Here is a tiny trained network, its code and every weight. The questions are about switching its units off for an input and a target symbol, where a switched-off unit gives its printed mean instead of its output.

import numpy as np


def w(rows, s, z=0):
    codes = np.array(rows[::2]) - 128.0
    scale = np.full(codes.shape[1], s)
    scale[-1] = z or s
    return codes * scale


def norm(h):
    return h / np.sqrt((h * h).mean(-1, keepdims=True) + 1e-5)


def f(y):
    return y / 2 * (1 + np.tanh(0.7978845608 * (y + 0.044715 * y**3)))


def softmax(a):
    e = np.exp(a - a.max(-1, keepdims=True))
    return e / e.sum(-1, keepdims=True)


def log_softmax(a):
    a = a - a.max(-1, keepdims=True)
    return a - np.log(np.exp(a).sum(-1, keepdims=True))


def net(x, mask):
    ids = ['αβγδεζηθλξσφψω'.index(c) for c in x.split()]
    T = len(ids)
    res = E[ids] + P[:T]
    q, k, v = (norm(res) @ M[0].T for M in (Q, K, V))
    z = softmax(np.where(np.tri(T) > 0, q @ k.T / 3**0.5, -1e9)) @ v
    res = res + np.where(mask[0], z, O[0][:, -1]) @ O[0][:, :-1]
    y = f(norm(res) @ A[0][:, :-1].T + A[0][:, -1])
    res = res + np.where(mask[1:9], y, B[0][:, -1]) @ B[0][:, :-1]
    return log_softmax(norm(res)[-1] @ U[:, :-1].T + U[:, -1])


Q, K, V, O, A, B = {}, {}, {}, {}, {}, {}
E = w([
[92,100,125,131,139,123],'α',
[102,92,141,153,131,109],'β',
[50,214,120,108,137,99],'γ',
[125,101,135,129,128,112],'δ',
[114,91,132,135,138,103],'ε',
[101,95,120,147,138,126],'ζ',
[140,218,154,111,94,40],'η',
[114,104,115,126,136,130],'θ',
[129,85,125,148,131,101],'λ',
[97,129,64,2,47,52],'ξ',
[206,139,86,149,49,103],'σ',
[95,106,132,121,138,121],'φ',
[127,108,122,112,126,123],'ψ',
[145,142,77,117,140,124],'ω',
],0.0098)
P = w([
[213,200,151,104,132,147],'0',
[95,78,250,190,91,3],'1',
[89,85,240,189,73,33],'2',
[85,108,216,172,70,63],'3',
[75,109,210,184,67,79],'4',
[67,107,201,180,71,71],'5',
[60,103,205,192,68,70],'6',
[55,105,215,190,64,70],'7',
[51,115,215,168,59,75],'8',
],0.0028)
Q[0] = w([
[68,42,153,167,95,65],'H0',
[113,50,150,167,151,111],'H0',
[133,254,29,61,76,73],'H0',
],0.0096)
K[0] = w([
[213,134,113,75,154,175],'H0',
[178,136,161,72,254,230],'H0',
[125,120,23,171,66,39],'H0',
],0.0085)
V[0] = w([
[165,132,27,254,102,118],'H0',
[115,159,218,177,15,122],'H0',
[34,142,99,195,162,83],'H0',
],0.0056)
O[0] = w([
[130,16,80,62,133,77,151],'H0',
[71,78,207,87,203,207,100],'H0',
[126,122,84,94,217,1,255],'H0',
],0.0068,0.0014)
A[0] = w([
[114,151,219,198,202,203,78],'N0',
[67,60,131,102,183,51,75],'N1',
[106,170,186,212,72,48,188],'N2',
[139,198,55,102,100,87,254],'N3',
[136,69,93,138,86,110,203],'N4',
[152,117,99,132,226,77,132],'N5',
[254,138,154,59,134,108,120],'N6',
[154,25,175,72,209,165,83],'N7',
],0.0082,0.0043)
B[0] = w([
[242,145,156,66,129,1,171],'N0',
[234,157,78,109,93,203,240],'N1',
[93,136,44,66,151,170,253],'N2',
[81,12,197,193,166,70,203],'N3',
[148,147,210,62,154,154,199],'N4',
[175,141,131,244,101,192,174],'N5',
[165,111,16,36,136,208,129],'N6',
[43,141,146,210,210,139,162],'N7',
],0.0055,0.0078)
U = w([
[62,118,89,216,167,87,48],'α',
[130,153,151,209,218,180,211],'β',
[200,200,37,131,130,188,9],'γ',
[149,172,203,107,73,130,241],'δ',
[67,123,34,91,147,174,82],'ε',
[200,63,86,151,133,70,146],'ζ',
[140,122,245,116,184,78,109],'η',
[79,111,109,200,37,143,192],'θ',
[156,91,157,44,127,233,83],'λ',
[173,202,124,35,143,90,39],'ξ',
[63,61,200,164,140,175,50],'σ',
[143,231,130,170,116,85,200],'φ',
[126,185,152,159,63,181,251],'ψ',
[53,72,183,98,74,75,88],'ω',
],0.011,0.0026)

Each question gives the input, a string of symbols that net reads in full, and the target symbol t.
The units are the heads (3 rows each of Q, K, V and O) and the neurons (one row each of A and B). Each row of codes is followed by its name. A weight is (code - 128) times the scale printed after its matrix; where a second scale follows, it is the last column's (O, A, B and U).
mask holds one flag per unit, heads first, then neurons. A switched-off unit (its flag False) gives its mean, the last column of its rows in O or B, instead of its output. The means were averaged over made-up inputs and are rounded, as every weight is.
A unit's drop is (log p(t) with every unit on - log p(t) with that unit switched off) / (log p(t) with every unit on - log p(t) with every unit switched off).
The circuit of an input: a set's keep is (log p(t) with only the set's units on - log p(t) with every unit switched off) / (log p(t) with every unit on - log p(t) with every unit switched off). Starting from all 9 units, units are removed one at a time, each time the one whose removal leaves the highest keep (on an exact tie, the one counted first), for as long as the keep stays at least 0.8.
circuit, biggest first: the units of the circuit, biggest drop first
most important unit: the unit with the biggest drop
k most important neurons: the k neurons with the biggest drops, biggest first
drop when u is switched off: that unit's drop, to one decimal
input θ ζ η δ, target θ: circuit, biggest first : (H0, N1)
input η β δ, target η: circuit, biggest first : (H0, N0, N7)
input α γ η β β ζ θ φ, target α: circuit, biggest first : (H0, N3, N2)
input β ζ β β η γ λ ζ δ, target β: circuit, biggest first : (H0, N7, N1)
input λ α θ λ, target λ: circuit, biggest first : (N4, N3, N0)
input ξ β η β ζ ζ φ, target ξ: circuit, biggest first : (H0, N0, N2)
input δ α ζ ζ ζ, target δ: circuit, biggest first : (H0, N0)
input λ β β, target λ: circuit, biggest first : (H0, N3, N4)
input ε β λ ε β ζ, target ε: circuit, biggest first : (N2, H0)
input λ ψ δ α φ, target λ: 2 most important neurons : (N1, N3)
input ω α θ, target ω: circuit, biggest first : (H0, N1, N4)
input φ σ φ, target φ: most important neuron : (N0)
input η λ ζ ξ λ ζ, target η: circuit, biggest first : (H0, N0)
input ξ β φ θ α β β, target ξ: circuit, biggest first : (N0, H0, N2)
input ε σ ξ η ζ σ, target λ: 2 most important neurons : (N3, N6)
input ω η ζ γ α, target ω: 2 most important neurons : (N1, N4)
input ε δ ζ β σ, target λ: 2 most important neurons : (N6, N3)
input ε β ζ γ η δ η λ, target ε: most important unit : N2
input ζ β ε ω, target ζ: 3 most important neurons : (N3, N2, N5)
input β ζ ζ α β ζ ζ ζ, target β: most important neuron : (N7)
input β γ δ ζ ζ θ, target β: 2 most important neurons : (N7, N2)
input ε β ψ γ ε β, target ε: 2 most important neurons : (N2, N1)
input ξ λ β ζ φ α, target ξ: 2 most important neurons : (N0, N3)
input σ ζ ζ ζ φ σ λ, target σ: 3 most important neurons : (N7, N2, N0)
input δ α η γ β η ζ ζ θ, target δ: 2 most important neurons : (N0, N1)
input φ θ λ ζ ζ λ η λ, target φ: drop when N0 is switched off : 0.1
input β σ ε, target β: 3 most important neurons : (N7, N1, N3)
input β θ δ β σ λ θ η φ, target β: drop when N2 is switched off : 0.1
input β ε η ε ε α, target β: drop when N7 is switched off : 0.7
input α ψ ζ σ β, target α: drop when N2 is switched off : 0.2
